Below are the code and all the weights of a small trained network. Each question names an input and a target symbol and asks about switching units off, where a switched-off unit gives its printed mean instead of its output.

import numpy as np


def w(rows, s, z=0):
    codes = np.array(rows[::2]) - 128.0
    scale = np.full(codes.shape[1], s)
    scale[-1] = z or s
    return codes * scale


def f(y):
    return np.maximum(y, 0)


def softmax(a):
    e = np.exp(a - a.max(-1, keepdims=True))
    return e / e.sum(-1, keepdims=True)


def log_softmax(a):
    a = a - a.max(-1, keepdims=True)
    return a - np.log(np.exp(a).sum(-1, keepdims=True))


def net(x, mask):
    ids = ['ΦΨαβγδεζηλμξπστω'.index(c) for c in x.split()]
    T = len(ids)
    res = E[ids] + P[:T]
    r = res
    for j in range(2):
        rows = slice(2 * j, 2 * j + 2)
        q, k, v = (r @ M[0][rows].T for M in (Q, K, V))
        z = softmax(np.where(np.tri(T) > 0, q @ k.T / 2**0.5, -1e9)) @ v
        o = O[0][rows]
        res = res + np.where(mask[j], z, o[:, -1]) @ o[:, :-1]
    y = f(res @ A[0][:, :-1].T + A[0][:, -1])
    res = res + np.where(mask[2:26], y, B[0][:, -1]) @ B[0][:, :-1]
    return log_softmax(res[-1] @ U[:, :-1].T + U[:, -1])


Q, K, V, O, A, B = {}, {}, {}, {}, {}, {}
E = w([
[50,246,123],'Φ',
[110,154,126],'Ψ',
[104,141,182],'α',
[117,108,174],'β',
[87,189,158],'γ',
[173,118,137],'δ',
[144,47,73],'ε',
[88,215,89],'ζ',
[141,14,122],'η',
[128,73,163],'λ',
[173,117,135],'μ',
[66,197,180],'ξ',
[146,33,56],'π',
[88,193,145],'σ',
[139,44,112],'τ',
[117,132,50],'ω',
],0.013)
P = w([
[7,110,1],'0',
[99,124,135],'1',
[112,132,140],'2',
[116,134,147],'3',
[119,131,145],'4',
[120,138,153],'5',
[120,136,151],'6',
],0.0099)
Q[0] = w([
[2,104,90],'head 1',
[207,173,119],'head 1',
[166,181,121],'head 2',
[186,112,108],'head 2',
],0.058)
K[0] = w([
[2,73,17],'head 1',
[218,159,248],'head 1',
[91,154,73],'head 2',
[86,100,66],'head 2',
],0.044)
V[0] = w([
[106,8,218],'head 1',
[194,85,33],'head 1',
[109,51,180],'head 2',
[87,157,178],'head 2',
],0.017)
O[0] = w([
[2,152,235,2],'head 1',
[193,239,102,237],'head 1',
[97,176,71,134],'head 2',
[129,60,44,142],'head 2',
],0.0097,0.0083)
A[0] = w([
[115,124,88,35],'neuron 1',
[129,210,151,2],'neuron 2',
[189,94,146,72],'neuron 3',
[136,121,161,57],'neuron 4',
[76,137,124,82],'neuron 5',
[116,101,118,168],'neuron 6',
[147,97,250,22],'neuron 7',
[113,122,125,89],'neuron 8',
[103,145,102,67],'neuron 9',
[139,117,150,108],'neuron 10',
[110,145,149,67],'neuron 11',
[121,100,121,161],'neuron 12',
[111,144,83,54],'neuron 13',
[139,124,142,26],'neuron 14',
[110,167,131,192],'neuron 15',
[139,79,152,67],'neuron 16',
[114,140,145,166],'neuron 17',
[154,194,147,129],'neuron 18',
[135,65,144,102],'neuron 19',
[84,165,155,110],'neuron 20',
[126,115,94,42],'neuron 21',
[94,107,136,93],'neuron 22',
[97,139,140,90],'neuron 23',
[146,75,141,111],'neuron 24',
],0.012,0.0074)
B[0] = w([
[116,207,150,153],'neuron 1',
[252,204,216,189],'neuron 2',
[88,204,137,198],'neuron 3',
[35,145,124,130],'neuron 4',
[180,111,156,140],'neuron 5',
[148,130,175,169],'neuron 6',
[208,185,37,147],'neuron 7',
[122,122,123,128],'neuron 8',
[172,137,154,135],'neuron 9',
[144,147,128,132],'neuron 10',
[174,149,164,135],'neuron 11',
[150,133,174,167],'neuron 12',
[145,155,170,172],'neuron 13',
[149,170,190,128],'neuron 14',
[48,73,92,209],'neuron 15',
[65,186,132,135],'neuron 16',
[84,103,119,157],'neuron 17',
[34,128,88,254],'neuron 18',
[89,144,175,155],'neuron 19',
[49,173,134,165],'neuron 20',
[112,194,132,167],'neuron 21',
[147,117,94,132],'neuron 22',
[163,128,140,137],'neuron 23',
[124,164,170,162],'neuron 24',
],0.024,0.0076)
U = w([
[118,152,144,241],'Φ',
[112,166,139,134],'Ψ',
[72,152,128,72],'α',
[163,130,188,141],'β',
[176,142,178,131],'γ',
[156,62,184,164],'δ',
[117,102,74,108],'ε',
[197,182,131,28],'ζ',
[129,122,230,96],'η',
[126,176,58,2],'λ',
[62,82,144,80],'μ',
[60,161,185,2],'ξ',
[123,83,56,126],'π',
[255,94,101,190],'σ',
[110,72,156,142],'τ',
[142,183,196,28],'ω',
],0.009,0.018)

Each question gives the input, a string of symbols that net reads in full, and the target symbol t.
The units are the heads (2 rows each of Q, K, V and O) and the neurons (one row each of A and B). Each row of codes is followed by its name. A weight is (code - 128) times the scale printed after its matrix; where a second scale follows, it is the last column's (O, A, B and U).
mask holds one flag per unit, heads first, then neurons. A switched-off unit (its flag False) gives its mean, the last column of its rows in O or B, instead of its output. The means were averaged over made-up inputs and are rounded, as every weight is.
A unit's drop is (log p(t) with every unit on - log p(t) with that unit switched off) / (log p(t) with every unit on - log p(t) with every unit switched off).
The circuit of an input: a set's keep is (log p(t) with only the set's units on - log p(t) with every unit switched off) / (log p(t) with every unit on - log p(t) with every unit switched off). Starting from the 12 units with the biggest drops (on a tie, the unit counted first), units are removed one at a time, each time the one whose removal leaves the highest keep (on an exact tie, the one counted first), for as long as the keep stays at least 0.8.
circuit, biggest first: the units of the circuit, biggest drop first
top k neurons: the k neurons with the biggest drops, biggest first
heads that matter: for each layer, one digit per head in row order, 1 if its drop is at least 0.15 and else 0, layers parted by /
input η σ ξ, target ξ: circuit, biggest first	head 1
input ω Ψ ω η β, target λ: circuit, biggest first	head 1; neuron 18; head 2
input η ω ε λ π σ σ, target ξ: circuit, biggest first	head 1; neuron 20
input Ψ β ω Φ ε λ, target σ: circuit, biggest first	neuron 18; head 1
input η τ η ω, target ξ: circuit, biggest first	head 1; neuron 20
input η ζ Ψ γ, target ξ: heads that matter	10
input ω τ ζ ω, target λ: circuit, biggest first	head 1; neuron 18
input Ψ ω λ β Ψ ω, target σ: heads that matter	10
input Ψ ξ σ δ δ Φ, target σ: circuit, biggest first	head 2; neuron 18; head 1
input η τ λ, target ξ: heads that matter	11
input ξ ε π ε ξ π Ψ, target η: heads that matter	10
input ζ Φ η π σ, target ζ: top 2 neurons	neuron 18; neuron 3
input ξ α η Φ ζ, target η: heads that matter	11
input ω π Ψ σ δ ω τ, target λ: heads that matter	10
input ξ ω π Ψ, target η: heads that matter	10
input ω π ξ ω ε, target λ: heads that matter	10
input η γ π, target ξ: heads that matter	11
input Ψ ε η η η σ, target σ: heads that matter	11
input Ψ λ ω, target σ: heads that matter	10
input Ψ δ α δ τ, target σ: circuit, biggest first	neuron 18; head 1
input Φ ε δ ξ, target ω: heads that matter	11
input Ψ ε σ ζ, target σ: circuit, biggest first	head 2; neuron 18; head 1
input ω Ψ Ψ ξ, target λ: circuit, biggest first	head 1; head 2; neuron 2
input ω δ Φ, target λ: heads that matter	11
input ζ Ψ Ψ, target ζ: heads that matter	10
input ω η τ ξ σ, target λ: top neuron	neuron 2
input Φ π λ Φ, target ω: heads that matter	11
input ζ ω μ ξ λ ζ, target ζ: top 3 neurons	neuron 18; neuron 3; neuron 15
input Φ τ σ, target ω: top neuron	neuron 3
input ω λ σ π η β π, target λ: top 2 neurons	neuron 18; neuron 2
